Below are the code and all the weights of a small trained network. Each question names an input and a class and asks about switching units off, where a switched-off unit gives its printed mean instead of its output.

import numpy as np


def w(rows, s, z=0):
    codes = np.array(rows[::2]) - 128.0
    scale = np.full(codes.shape[1], s)
    scale[-1] = z or s
    return codes * scale


def norm(h):
    return h / np.sqrt((h * h).mean(-1, keepdims=True) + 1e-5)


def f(y):
    return y / 2 * (1 + np.tanh(0.7978845608 * (y + 0.044715 * y**3)))


def log_softmax(a):
    a = a - a.max(-1, keepdims=True)
    return a - np.log(np.exp(a).sum(-1, keepdims=True))


def net(x, mask):
    res = np.array(x, float).reshape(1, 7) / 4 @ E
    u = 0
    for l in range(3):
        y = f(norm(res) @ A[l][:, :-1].T + A[l][:, -1])
        res = res + np.where(mask[u : u + 11], y, B[l][:, -1]) @ B[l][:, :-1]
        u += 11
    return log_softmax(norm(res)[-1] @ U[:, :-1].T + U[:, -1])


A, B = {}, {}
E = w([
[123,173,38],'x0',
[156,136,157],'x1',
[67,253,170],'x2',
[147,135,144],'x3',
[173,144,177],'x4',
[154,184,68],'x5',
[128,131,127],'x6',
],0.0041)
A[0] = w([
[231,96,108,146],'L0N0',
[79,96,70,139],'L0N1',
[162,213,241,143],'L0N2',
[221,120,146,144],'L0N3',
[167,91,186,102],'L0N4',
[88,226,108,171],'L0N5',
[79,176,95,164],'L0N6',
[144,36,152,254],'L0N7',
[121,172,254,167],'L0N8',
[77,158,88,162],'L0N9',
[232,97,179,223],'L0N10',
],0.0058,0.0025)
B[0] = w([
[84,121,112,172],'L0N0',
[138,202,121,152],'L0N1',
[97,141,69,229],'L0N2',
[88,71,97,155],'L0N3',
[189,116,59,151],'L0N4',
[126,89,161,221],'L0N5',
[150,148,178,177],'L0N6',
[83,152,97,254],'L0N7',
[55,64,155,240],'L0N8',
[123,166,254,167],'L0N9',
[63,166,88,222],'L0N10',
],0.005,0.0028)
A[1] = w([
[107,154,59,165],'L1N0',
[52,225,2,133],'L1N1',
[83,150,198,98],'L1N2',
[171,137,228,87],'L1N3',
[253,172,79,80],'L1N4',
[43,89,130,107],'L1N5',
[118,103,162,188],'L1N6',
[218,141,42,5],'L1N7',
[151,188,173,91],'L1N8',
[160,186,194,99],'L1N9',
[104,100,208,192],'L1N10',
],0.007,0.0022)
B[1] = w([
[178,136,164,179],'L1N0',
[190,109,138,252],'L1N1',
[84,118,149,194],'L1N2',
[140,125,87,134],'L1N3',
[4,124,99,126],'L1N4',
[188,88,158,215],'L1N5',
[110,169,95,164],'L1N6',
[78,92,113,133],'L1N7',
[169,163,175,142],'L1N8',
[165,88,107,151],'L1N9',
[3,122,102,202],'L1N10',
],0.0048,0.0035)
A[2] = w([
[61,200,205,252],'L2N0',
[133,92,144,190],'L2N1',
[123,150,128,235],'L2N2',
[90,108,172,200],'L2N3',
[170,10,150,93],'L2N4',
[173,150,2,219],'L2N5',
[137,135,193,180],'L2N6',
[173,35,137,195],'L2N7',
[112,55,125,174],'L2N8',
[176,42,126,130],'L2N9',
[131,144,20,90],'L2N10',
],0.0084,0.0024)
B[2] = w([
[176,87,79,254],'L2N0',
[96,191,136,153],'L2N1',
[252,139,102,154],'L2N2',
[98,208,70,181],'L2N3',
[143,201,58,185],'L2N4',
[117,64,252,198],'L2N5',
[100,133,3,152],'L2N6',
[116,244,136,191],'L2N7',
[220,143,115,185],'L2N8',
[171,185,111,176],'L2N9',
[88,122,192,151],'L2N10',
],0.005,0.0058)
U = w([
[105,234,5,48],'0',
[254,201,157,255],'1',
[26,48,192,92],'2',
],0.009,0.00052)

Each question gives the input, the list of numbers given to net, and the class t.
The units are the neurons (one row each of A and B). Each row of codes is followed by its name. A weight is (code - 128) times the scale printed after its matrix; where a second scale follows, it is the last column's (A, B and U).
mask holds one flag per neuron, layer by layer. A switched-off neuron (its flag False) gives its mean, the last column of its row in B, instead of its output. The means were averaged over made-up inputs and are rounded, as every weight is.
A unit's drop is (log p(t) with every unit on - log p(t) with that unit switched off) / (log p(t) with every unit on - log p(t) with every unit switched off).
The circuit of an input: a set's keep is (log p(t) with only the set's units on - log p(t) with every unit switched off) / (log p(t) with every unit on - log p(t) with every unit switched off). Starting from the 12 units with the biggest drops (on a tie, the unit counted first), units are removed one at a time, each time the one whose removal leaves the highest keep (on an exact tie, the one counted first), for as long as the keep stays at least 0.8.
units of the circuit, in order: the units of the circuit, biggest drop first
top k neurons: the k neurons with the biggest drops, biggest first
k most important neurons of layer l: the k neurons of layer l with the biggest drops, biggest first
drop when u is switched off: that unit's drop, to one decimal
input [-6,3,3,3,6,-2,1], class 2: units of the circuit, in order => (L0N8)
input [2,5,-8,3,4,7,-5], class 2: 2 most important neurons of layer 1 => (L1N4; L1N5)
input [6,0,-6,-3,-5,-3,8], class 1: top 3 neurons => (L1N10; L1N1; L2N5)
input [-3,6,5,5,8,-5,-2], class 2: units of the circuit, in order => (L0N8; L1N10)
input [7,-1,0,2,-7,3,8], class 2: top 2 neurons => (L2N5; L1N4)
input [4,0,-7,-1,-2,8,3], class 2: top 2 neurons => (L2N5; L1N4)
input [-3,-3,-6,-2,-4,6,-6], class 1: 2 most important neurons of layer 1 => (L1N10; L1N1)
input [-2,2,-7,-4,-5,-3,2], class 0: 2 most important neurons of layer 2 => (L2N4; L2N7)
input [-1,6,2,2,8,-3,2], class 2: top 2 neurons => (L0N8; L1N10)
input [3,-3,-5,-2,-5,0,2], class 1: top 2 neurons => (L1N1; L1N10)
input [7,-4,-5,1,-3,6,6], class 2: top 2 neurons => (L2N5; L1N4)
input [1,-3,-6,8,8,5,2], class 2: top 3 neurons => (L2N5; L0N8; L1N4)
input [-3,0,-3,3,-3,-3,6], class 0: top 2 neurons => (L2N4; L0N2)
input [1,-8,-2,3,5,4,2], class 2: units of the circuit, in order => (L2N5)
input [6,-1,-2,2,-5,5,-1], class 2: top 2 neurons => (L1N4; L2N5)
input [6,-5,-2,-2,1,4,1], class 2: top 2 neurons => (L1N4; L0N8)
input [-7,1,3,5,7,1,-7], class 0: top 2 neurons => (L2N5; L2N3)
input [7,-8,0,-2,2,-7,3], class 1: drop when L1N2 is switched off => -0.1
input [6,-1,7,-6,2,1,-2], class 1: drop when L0N4 is switched off => -0.1
input [2,7,8,-5,-8,5,0], class 1: most important neuron of layer 0 => (L0N8)
